Below is a small trained network, with its code and all its weights. Each question gives an input and a class and asks what happens when units are switched off, that is, made to give their printed mean instead of their output.

import numpy as np


def w(rows, s, z=0):
    codes = np.array(rows[::2]) - 128.0
    scale = np.full(codes.shape[1], s)
    scale[-1] = z or s
    return codes * scale


def f(y):
    return y / 2 * (1 + np.tanh(0.7978845608 * (y + 0.044715 * y**3)))


def log_softmax(a):
    a = a - a.max(-1, keepdims=True)
    return a - np.log(np.exp(a).sum(-1, keepdims=True))


def net(x, mask):
    res = np.array(x, float).reshape(1, 5) / 4 @ E
    y = f(res @ A[0][:, :-1].T + A[0][:, -1])
    res = res + np.where(mask, y, B[0][:, -1]) @ B[0][:, :-1]
    return log_softmax(res[-1] @ U[:, :-1].T + U[:, -1])


A, B = {}, {}
E = w([
[134,129,128],'x0',
[44,182,183],'x1',
[147,119,120],'x2',
[2,20,135],'x3',
[77,197,22],'x4',
],0.0088)
A[0] = w([
[155,101,212,72],'neuron 0',
[124,49,138,50],'neuron 1',
[164,74,207,134],'neuron 2',
[114,247,168,49],'neuron 3',
[108,161,36,81],'neuron 4',
[194,82,226,23],'neuron 5',
[83,197,172,216],'neuron 6',
[186,188,154,53],'neuron 7',
[110,149,88,41],'neuron 8',
[174,89,117,215],'neuron 9',
[60,47,46,71],'neuron 10',
[191,141,113,188],'neuron 11',
[157,137,69,77],'neuron 12',
[121,161,162,254],'neuron 13',
[127,107,118,202],'neuron 14',
[140,218,181,165],'neuron 15',
[151,236,164,60],'neuron 16',
[74,140,190,228],'neuron 17',
[110,162,59,78],'neuron 18',
[168,53,141,204],'neuron 19',
[192,59,17,216],'neuron 20',
[166,176,136,51],'neuron 21',
[108,175,150,214],'neuron 22',
[61,134,120,49],'neuron 23',
[140,216,121,48],'neuron 24',
[190,181,91,59],'neuron 25',
[87,183,234,205],'neuron 26',
[164,81,101,227],'neuron 27',
[12,215,185,181],'neuron 28',
[167,59,212,158],'neuron 29',
[211,201,138,51],'neuron 30',
[96,148,45,77],'neuron 31',
[75,96,145,177],'neuron 32',
[92,66,135,36],'neuron 33',
[224,56,88,218],'neuron 34',
[93,160,64,66],'neuron 35',
],0.011,0.0025)
B[0] = w([
[173,209,159,188],'neuron 0',
[139,117,164,179],'neuron 1',
[177,220,139,213],'neuron 2',
[109,115,117,198],'neuron 3',
[250,182,182,201],'neuron 4',
[203,191,156,218],'neuron 5',
[77,131,99,195],'neuron 6',
[77,18,190,197],'neuron 7',
[253,157,202,142],'neuron 8',
[129,161,68,179],'neuron 9',
[141,56,196,244],'neuron 10',
[72,64,96,197],'neuron 11',
[99,150,148,164],'neuron 12',
[102,111,40,169],'neuron 13',
[73,123,127,150],'neuron 14',
[108,65,82,203],'neuron 15',
[107,73,120,208],'neuron 16',
[90,123,90,206],'neuron 17',
[187,201,188,180],'neuron 18',
[116,156,106,201],'neuron 19',
[90,139,40,243],'neuron 20',
[105,1,197,167],'neuron 21',
[127,109,61,166],'neuron 22',
[119,92,167,172],'neuron 23',
[96,100,168,185],'neuron 24',
[110,64,169,207],'neuron 25',
[89,201,77,217],'neuron 26',
[89,174,82,180],'neuron 27',
[136,152,95,254],'neuron 28',
[143,205,137,231],'neuron 29',
[89,44,171,233],'neuron 30',
[218,220,198,191],'neuron 31',
[95,51,110,202],'neuron 32',
[134,38,153,183],'neuron 33',
[116,113,78,237],'neuron 34',
[219,181,185,179],'neuron 35',
],0.0052,0.0069)
U = w([
[132,44,176,65],'0',
[190,204,161,2],'1',
[111,148,2,208],'2',
[128,140,63,237],'3',
],0.0087,0.0018)

Each question gives the input, the list of numbers given to net, and the class t.
The units are the neurons (one row each of A and B). Each row of codes is followed by its name. A weight is (code - 128) times the scale printed after its matrix; where a second scale follows, it is the last column's (A, B and U).
mask holds one flag per neuron, in row order. A switched-off neuron (its flag False) gives its mean, the last column of its row in B, instead of its output. The means were averaged over made-up inputs and are rounded, as every weight is.
A unit's drop is (log p(t) with every unit on - log p(t) with that unit switched off) / (log p(t) with every unit on - log p(t) with every unit switched off).
The circuit of an input: a set's keep is (log p(t) with only the set's units on - log p(t) with every unit switched off) / (log p(t) with every unit on - log p(t) with every unit switched off). Starting from the 12 units with the biggest drops (on a tie, the unit counted first), units are removed one at a time, each time the one whose removal leaves the highest keep (on an exact tie, the one counted first), for as long as the keep stays at least 0.8.
units of the circuit, in order: the units of the circuit, biggest drop first
most important unit: the unit with the biggest drop
top k neurons: the k neurons with the biggest drops, biggest first
drop when u is switched off: that unit's drop, to one decimal
input [-6,-2,-7,-8,-7], class 0: top 2 neurons -> [neuron 7; neuron 30]
input [-1,-2,-1,5,3], class 0: units of the circuit, in order -> [neuron 10; neuron 26]
input [2,7,3,-8,-7], class 0: top 3 neurons -> [neuron 7; neuron 30; neuron 21]
input [1,8,-6,7,-5], class 2: units of the circuit, in order -> [neuron 26; neuron 28]
input [-6,7,1,7,7], class 0: units of the circuit, in order -> [neuron 10]
input [-7,4,-5,4,5], class 1: units of the circuit, in order -> [neuron 31; neuron 35; neuron 20]
input [3,-7,-4,-4,-3], class 2: top 2 neurons -> [neuron 20; neuron 34]
input [-3,7,-6,-8,-8], class 0: top 3 neurons -> [neuron 7; neuron 30; neuron 21]
input [5,8,8,4,-5], class 2: top 2 neurons -> [neuron 26; neuron 17]
input [0,2,1,-7,-7], class 0: top 2 neurons -> [neuron 7; neuron 30]
input [2,8,-5,-4,-7], class 2: drop when neuron 15 is switched off -> 0.2
input [0,-4,-7,7,6], class 0: drop when neuron 10 is switched off -> 0.4
input [5,-7,-4,4,-6], class 2: drop when neuron 29 is switched off -> -0.1
input [5,-7,0,0,-8], class 1: most important unit -> neuron 5
